Here is a tiny trained network, its code and every weight. The questions are about switching its units off for an input and a target symbol, where a switched-off unit gives its printed mean instead of its output.

import numpy as np


def w(rows, s, z=0):
    codes = np.array(rows[::2]) - 128.0
    scale = np.full(codes.shape[1], s)
    scale[-1] = z or s
    return codes * scale


def norm(h):
    return h / np.sqrt((h * h).mean(-1, keepdims=True) + 1e-5)


def f(y):
    return y / 2 * (1 + np.tanh(0.7978845608 * (y + 0.044715 * y**3)))


def softmax(a):
    e = np.exp(a - a.max(-1, keepdims=True))
    return e / e.sum(-1, keepdims=True)


def log_softmax(a):
    a = a - a.max(-1, keepdims=True)
    return a - np.log(np.exp(a).sum(-1, keepdims=True))


def net(x, mask):
    ids = ['ΠΣΨΩαβγδεζηθλξτ'.index(c) for c in x.split()]
    T = len(ids)
    res = E[ids] + P[:T]
    r = norm(res)
    for j in range(3):
        rows = slice(2 * j, 2 * j + 2)
        q, k, v = (r @ M[0][rows].T for M in (Q, K, V))
        z = softmax(np.where(np.tri(T) > 0, q @ k.T / 2**0.5, -1e9)) @ v
        o = O[0][rows]
        res = res + np.where(mask[j], z, o[:, -1]) @ o[:, :-1]
    y = f(norm(res) @ A[0][:, :-1].T + A[0][:, -1])
    res = res + np.where(mask[3:19], y, B[0][:, -1]) @ B[0][:, :-1]
    return log_softmax(norm(res)[-1] @ U[:, :-1].T + U[:, -1])


Q, K, V, O, A, B = {}, {}, {}, {}, {}, {}
E = w([
[183,128,231,127,193,165,95,123,93,219,179,70],'Π',
[134,177,92,97,118,125,219,34,195,192,79,216],'Σ',
[118,223,144,148,154,119,67,114,118,110,182,7],'Ψ',
[162,167,129,96,237,153,165,135,159,175,224,36],'Ω',
[157,31,178,152,213,166,123,56,100,108,163,17],'α',
[72,122,188,1,122,73,157,165,128,34,66,100],'β',
[128,124,105,103,167,50,74,77,105,154,212,68],'γ',
[181,131,39,178,122,88,9,79,109,147,49,207],'δ',
[137,30,104,240,121,67,180,205,91,147,4,129],'ε',
[75,176,166,125,85,241,68,83,181,62,202,237],'ζ',
[180,154,221,173,163,58,112,67,168,147,196,75],'η',
[112,145,69,90,145,182,130,116,40,178,188,39],'θ',
[166,238,136,121,242,126,135,218,173,36,107,194],'λ',
[189,203,168,170,118,132,160,46,25,160,218,55],'ξ',
[227,206,182,181,236,13,131,132,60,143,199,54],'τ',
],0.0051)
P = w([
[2,121,140,131,250,168,147,26,55,241,155,34],'0',
[60,127,108,123,219,158,137,40,59,197,157,36],'1',
[78,110,102,108,200,158,143,43,73,178,148,46],'2',
[105,116,87,106,189,164,150,57,76,156,142,54],'3',
[144,102,90,88,181,167,158,65,87,138,142,65],'4',
[156,114,82,89,160,161,157,76,93,123,140,78],'5',
[175,91,83,76,151,153,154,98,111,114,127,80],'6',
[196,93,71,70,134,155,156,110,116,94,130,94],'7',
[220,90,65,62,115,150,166,115,135,86,112,96],'8',
[208,112,81,85,134,152,160,91,130,98,116,75],'9',
],0.003)
Q[0] = w([
[32,101,124,195,7,90,143,180,189,108,57,220],'H0',
[80,166,127,152,87,120,100,146,144,106,56,154],'H0',
[54,100,99,213,23,114,123,178,185,102,71,254],'H1',
[119,123,140,120,99,113,121,164,148,110,99,133],'H1',
[202,111,123,116,170,130,150,93,99,152,153,56],'H2',
[156,108,125,107,141,125,122,151,129,124,125,115],'H2',
],0.0079)
K[0] = w([
[51,161,163,165,206,128,113,62,68,196,202,2],'H0',
[135,176,136,143,205,114,117,97,85,185,142,49],'H0',
[70,147,140,161,225,131,122,72,56,205,215,48],'H1',
[76,120,165,116,163,91,126,136,109,138,138,41],'H1',
[190,120,77,113,10,121,151,190,186,36,47,230],'H2',
[119,112,129,133,116,116,158,166,144,125,120,135],'H2',
],0.006)
V[0] = w([
[87,162,83,118,211,84,197,159,154,138,48,168],'H0',
[64,190,167,197,161,152,102,171,151,51,128,213],'H0',
[167,107,55,192,192,161,49,108,108,172,139,167],'H1',
[182,146,189,138,88,65,84,254,103,77,135,93],'H1',
[37,100,150,44,169,75,26,83,137,201,34,143],'H2',
[220,177,87,36,185,103,95,88,141,152,213,103],'H2',
],0.0025)
O[0] = w([
[221,86,118,138,165,135,212,122,186,159,133,194,133],'H0',
[161,160,85,105,137,173,115,180,185,113,229,75,111],'H0',
[153,145,62,140,185,131,57,169,145,98,68,200,151],'H1',
[109,133,119,116,254,157,118,78,31,152,169,89,2],'H1',
[223,151,128,87,80,139,109,119,121,9,115,164,180],'H2',
[49,119,142,85,97,162,125,103,150,128,142,208,186],'H2',
],0.0036,0.0043)
A[0] = w([
[60,120,50,64,133,170,206,185,37,126,101,117,62],'N0',
[176,111,66,136,179,173,181,191,134,27,133,119,72],'N1',
[212,214,172,198,98,103,111,196,181,195,193,82,155],'N2',
[113,56,119,130,111,90,71,113,27,130,67,160,28],'N3',
[202,156,196,171,205,177,146,252,214,121,126,193,2],'N4',
[142,134,114,180,178,75,139,148,73,136,90,14,162],'N5',
[154,164,196,129,210,50,97,155,209,102,156,130,110],'N6',
[87,98,191,125,168,201,98,118,112,201,96,108,191],'N7',
[128,130,150,99,126,185,118,118,244,90,142,98,197],'N8',
[66,150,124,151,82,168,133,155,31,115,47,128,42],'N9',
[69,121,178,51,181,76,194,222,137,60,100,130,102],'N10',
[65,149,193,65,134,152,122,184,90,111,181,108,91],'N11',
[8,142,142,49,76,135,80,69,121,106,197,217,86],'N12',
[221,71,74,73,133,88,156,92,129,137,150,124,211],'N13',
[155,116,76,128,133,90,159,95,100,173,199,140,67],'N14',
[132,150,121,139,121,220,46,204,181,101,157,203,49],'N15',
],0.0041,0.0014)
B[0] = w([
[135,127,152,197,85,88,174,117,91,147,77,122,129],'N0',
[119,139,81,228,125,173,102,66,121,146,178,95,131],'N1',
[102,77,130,72,106,148,173,152,145,58,80,118,253],'N2',
[166,175,167,122,197,209,120,131,86,210,159,118,122],'N3',
[70,150,144,119,158,160,80,115,161,156,64,36,164],'N4',
[170,93,115,117,90,85,149,252,164,95,161,228,198],'N5',
[117,116,33,196,121,200,137,88,101,116,44,124,173],'N6',
[189,123,74,121,78,113,110,130,178,112,96,132,224],'N7',
[84,101,67,137,104,114,178,125,78,102,126,197,247],'N8',
[111,103,99,150,135,47,144,144,166,156,132,81,114],'N9',
[187,190,137,130,253,137,139,72,53,140,170,128,115],'N10',
[163,100,101,72,123,106,77,124,102,126,153,163,176],'N11',
[87,80,147,194,131,165,144,249,136,96,163,171,222],'N12',
[36,207,197,187,129,93,71,152,156,135,117,119,253],'N13',
[120,184,159,130,144,205,151,162,150,117,94,123,149],'N14',
[174,98,126,96,121,193,139,169,20,110,138,81,179],'N15',
],0.0041,0.0029)
U = w([
[207,56,191,34,112,166,71,128,164,166,69,73,184],'Π',
[103,183,75,53,126,94,194,80,179,205,125,238,36],'Σ',
[108,106,53,76,42,146,115,194,120,18,184,122,248],'Ψ',
[109,194,78,120,227,218,176,91,182,153,176,61,105],'Ω',
[136,18,132,217,139,88,96,14,139,94,184,111,6],'α',
[127,162,161,62,203,56,162,123,21,103,106,159,66],'β',
[35,179,163,119,138,28,8,168,170,135,191,132,56],'γ',
[195,129,99,92,109,104,2,61,77,214,124,201,66],'δ',
[110,41,81,175,118,57,162,187,52,217,57,144,7],'ε',
[59,89,179,149,130,203,106,175,67,126,188,209,105],'ζ',
[65,158,176,167,52,98,175,60,212,97,23,127,188],'η',
[108,190,88,174,22,129,156,139,34,236,151,68,99],'θ',
[150,227,77,171,177,176,25,65,56,101,43,127,115],'λ',
[175,192,245,79,103,85,197,69,60,98,215,78,135],'ξ',
[221,163,140,203,183,57,156,247,149,114,96,119,130],'τ',
],0.0062,0.002)

Each question gives the input, a string of symbols that net reads in full, and the target symbol t.
The units are the heads (2 rows each of Q, K, V and O) and the neurons (one row each of A and B). Each row of codes is followed by its name. A weight is (code - 128) times the scale printed after its matrix; where a second scale follows, it is the last column's (O, A, B and U).
mask holds one flag per unit, heads first, then neurons. A switched-off unit (its flag False) gives its mean, the last column of its rows in O or B, instead of its output. The means were averaged over made-up inputs and are rounded, as every weight is.
A unit's drop is (log p(t) with every unit on - log p(t) with that unit switched off) / (log p(t) with every unit on - log p(t) with every unit switched off).
The circuit of an input: a set's keep is (log p(t) with only the set's units on - log p(t) with every unit switched off) / (log p(t) with every unit on - log p(t) with every unit switched off). Starting from the 12 units with the biggest drops (on a tie, the unit counted first), units are removed one at a time, each time the one whose removal leaves the highest keep (on an exact tie, the one counted first), for as long as the keep stays at least 0.8.
units of the circuit, in order: the units of the circuit, biggest drop first
most important unit: the unit with the biggest drop
top k neurons: the k neurons with the biggest drops, biggest first
heads that matter: for each layer, one digit per head in row order, 1 if its drop is at least 0.15 and else 0, layers parted by /
drop of u: that unit's drop, to one decimal
input Ψ Π ζ θ η, target Ψ: units of the circuit, in order	H0, N2
input Ω Ψ δ Ψ, target λ: units of the circuit, in order	H1
input ζ Π ζ θ Ω, target Ψ: units of the circuit, in order	N8, H1
input ζ Ψ Ψ Σ Ψ θ, target η: units of the circuit, in order	H0, H1, N13, N15
input Π Ψ Π ζ τ, target Ψ: units of the circuit, in order	H0, N2
input Π ζ Σ γ, target η: heads that matter	110
input ζ δ Π ξ Ψ Π τ, target λ: units of the circuit, in order	H1, N6
input τ θ θ, target ε: heads that matter	100
input Π ζ ζ γ Π θ Σ Ψ, target η: heads that matter	100
input Σ Σ ζ λ Π, target Ω: units of the circuit, in order	H0, H1
input α Π Ω, target Σ: heads that matter	100
input ε Π ξ Π ε Π Π, target τ: top 2 neurons	N5, N13
input Π τ ε Π, target τ: units of the circuit, in order	H2, N5
input ζ γ Π Ω ξ, target Ψ: most important unit	H0
input ζ Π Π, target Ψ: units of the circuit, in order	H0, N2, H1
input Π τ γ Π θ τ γ θ, target ε: heads that matter	101
input Π Ω ξ γ Ψ τ Π β Π Π, target ξ: heads that matter	010
input Σ Π θ, target η: heads that matter	110
input Π ζ ζ δ Σ ζ ζ Σ ζ γ, target γ: top 2 neurons	N13, N15
input ζ ξ ζ ζ θ θ, target θ: most important unit	N0
input δ Π Π Π, target λ: heads that matter	011
input θ α Π, target δ: heads that matter	100
input ζ α Σ η ε, target τ: top 3 neurons	N5, N8, N3
input Σ λ Π β λ ε γ γ, target γ: top 2 neurons	N13, N5
input Π Π Π Ψ Ω Π Π, target δ: drop of H0	0.3
input Π Ψ Π θ Π λ Π ξ, target Ω: drop of N3	0.0
input Σ θ Π Ω, target η: most important unit	H1
input Π Σ θ Π ξ Ψ Π Σ Ω, target η: drop of N13	0.2
